Below is a small trained network, with its code and all its weights. Each question gives an input and a class and asks what happens when units are switched off, that is, made to give their printed mean instead of their output.

import numpy as np


def w(rows, s, z=0):
    codes = np.array(rows[::2]) - 128.0
    scale = np.full(codes.shape[1], s)
    scale[-1] = z or s
    return codes * scale


def f(y):
    return np.maximum(y, 0)


def log_softmax(a):
    a = a - a.max(-1, keepdims=True)
    return a - np.log(np.exp(a).sum(-1, keepdims=True))


def net(x, mask):
    res = np.array(x, float).reshape(1, 6) / 4 @ E
    y = f(res @ A[0][:, :-1].T + A[0][:, -1])
    res = res + np.where(mask, y, B[0][:, -1]) @ B[0][:, :-1]
    return log_softmax(res[-1] @ U[:, :-1].T + U[:, -1])


A, B = {}, {}
E = w([
[127,65,209,115,27,226,167,128],'x0',
[103,144,131,138,144,146,124,117],'x1',
[56,178,111,26,155,98,221,177],'x2',
[116,168,105,144,127,25,225,1],'x3',
[132,99,108,98,120,124,123,123],'x4',
[118,177,135,144,84,124,108,132],'x5',
],0.011)
A[0] = w([
[169,86,142,222,136,95,93,56,173],'n0',
[110,114,94,156,77,120,161,51,3],'n1',
[156,86,154,147,107,212,70,136,160],'n2',
[55,166,135,26,118,170,254,231,134],'n3',
[102,119,17,193,188,56,34,181,121],'n4',
[138,126,104,131,103,30,205,111,157],'n5',
[127,129,149,93,155,136,89,244,107],'n6',
[53,192,61,69,195,19,171,118,102],'n7',
[137,96,129,164,57,118,249,7,88],'n8',
],0.0082,0.0044)
B[0] = w([
[75,138,97,105,159,28,203,193,217],'n0',
[155,149,182,118,139,118,56,250,166],'n1',
[163,53,153,179,59,146,232,124,213],'n2',
[46,176,133,69,176,56,84,113,241],'n3',
[67,116,125,166,169,3,57,238,210],'n4',
[129,135,100,110,163,154,174,60,213],'n5',
[128,142,122,119,166,81,68,142,188],'n6',
[250,159,155,169,95,254,183,67,252],'n7',
[97,146,111,162,191,71,17,227,232],'n8',
],0.0088,0.014)
U = w([
[68,117,174,125,140,50,80,179,254],'0',
[111,189,78,113,187,46,59,124,95],'1',
[254,123,165,162,60,240,215,47,38],'2',
],0.0081,0.0018)

Each question gives the input, the list of numbers given to net, and the class t.
The units are the neurons (one row each of A and B). Each row of codes is followed by its name. A weight is (code - 128) times the scale printed after its matrix; where a second scale follows, it is the last column's (A, B and U).
mask holds one flag per neuron, in row order. A switched-off neuron (its flag False) gives its mean, the last column of its row in B, instead of its output. The means were averaged over made-up inputs and are rounded, as every weight is.
A unit's drop is (log p(t) with every unit on - log p(t) with that unit switched off) / (log p(t) with every unit on - log p(t) with every unit switched off).
The circuit of an input: a set's keep is (log p(t) with only the set's units on - log p(t) with every unit switched off) / (log p(t) with every unit on - log p(t) with every unit switched off). Starting from all 9 units, units are removed one at a time, each time the one whose removal leaves the highest keep (on an exact tie, the one counted first), for as long as the keep stays at least 0.8.
circuit, biggest first: the units of the circuit, biggest drop first
unit that matters most: the unit with the biggest drop
top k neurons: the k neurons with the biggest drops, biggest first
drop of u: that unit's drop, to one decimal
input [0,-6,2,7,2,-2], class 2: top 3 neurons : [n7 n4 n3]
input [6,-1,3,8,-7,-5], class 1: top 3 neurons : [n8 n5 n2]
input [-6,-8,-3,-5,-5,-8], class 0: circuit, biggest first : [n4 n5]
input [2,5,-4,-5,-2,4], class 2: unit that matters most : n2
input [-7,-3,-3,-8,-1,-3], class 0: circuit, biggest first : [n4 n2]
input [4,6,-2,0,2,7], class 2: top 2 neurons : [n4 n3]
input [8,0,3,5,6,4], class 1: top 2 neurons : [n2 n3]
input [7,4,7,1,-2,6], class 1: circuit, biggest first : [n3 n2]
input [2,3,-3,0,-7,-5], class 2: top 2 neurons : [n4 n3]
input [4,-2,-8,0,4,8], class 2: top 3 neurons : [n2 n4 n3]
input [7,0,4,3,-6,-3], class 1: circuit, biggest first : [n2 n3]
input [5,3,-8,0,-8,7], class 2: top 4 neurons : [n2 n4 n3 n6]
input [-8,6,-4,0,3,-5], class 0: drop of n4 : 1.0
input [-7,2,-6,-3,-3,-1], class 0: drop of n0 : 0.0
input [-8,-3,-2,-8,1,2], class 0: drop of n5 : 0.1
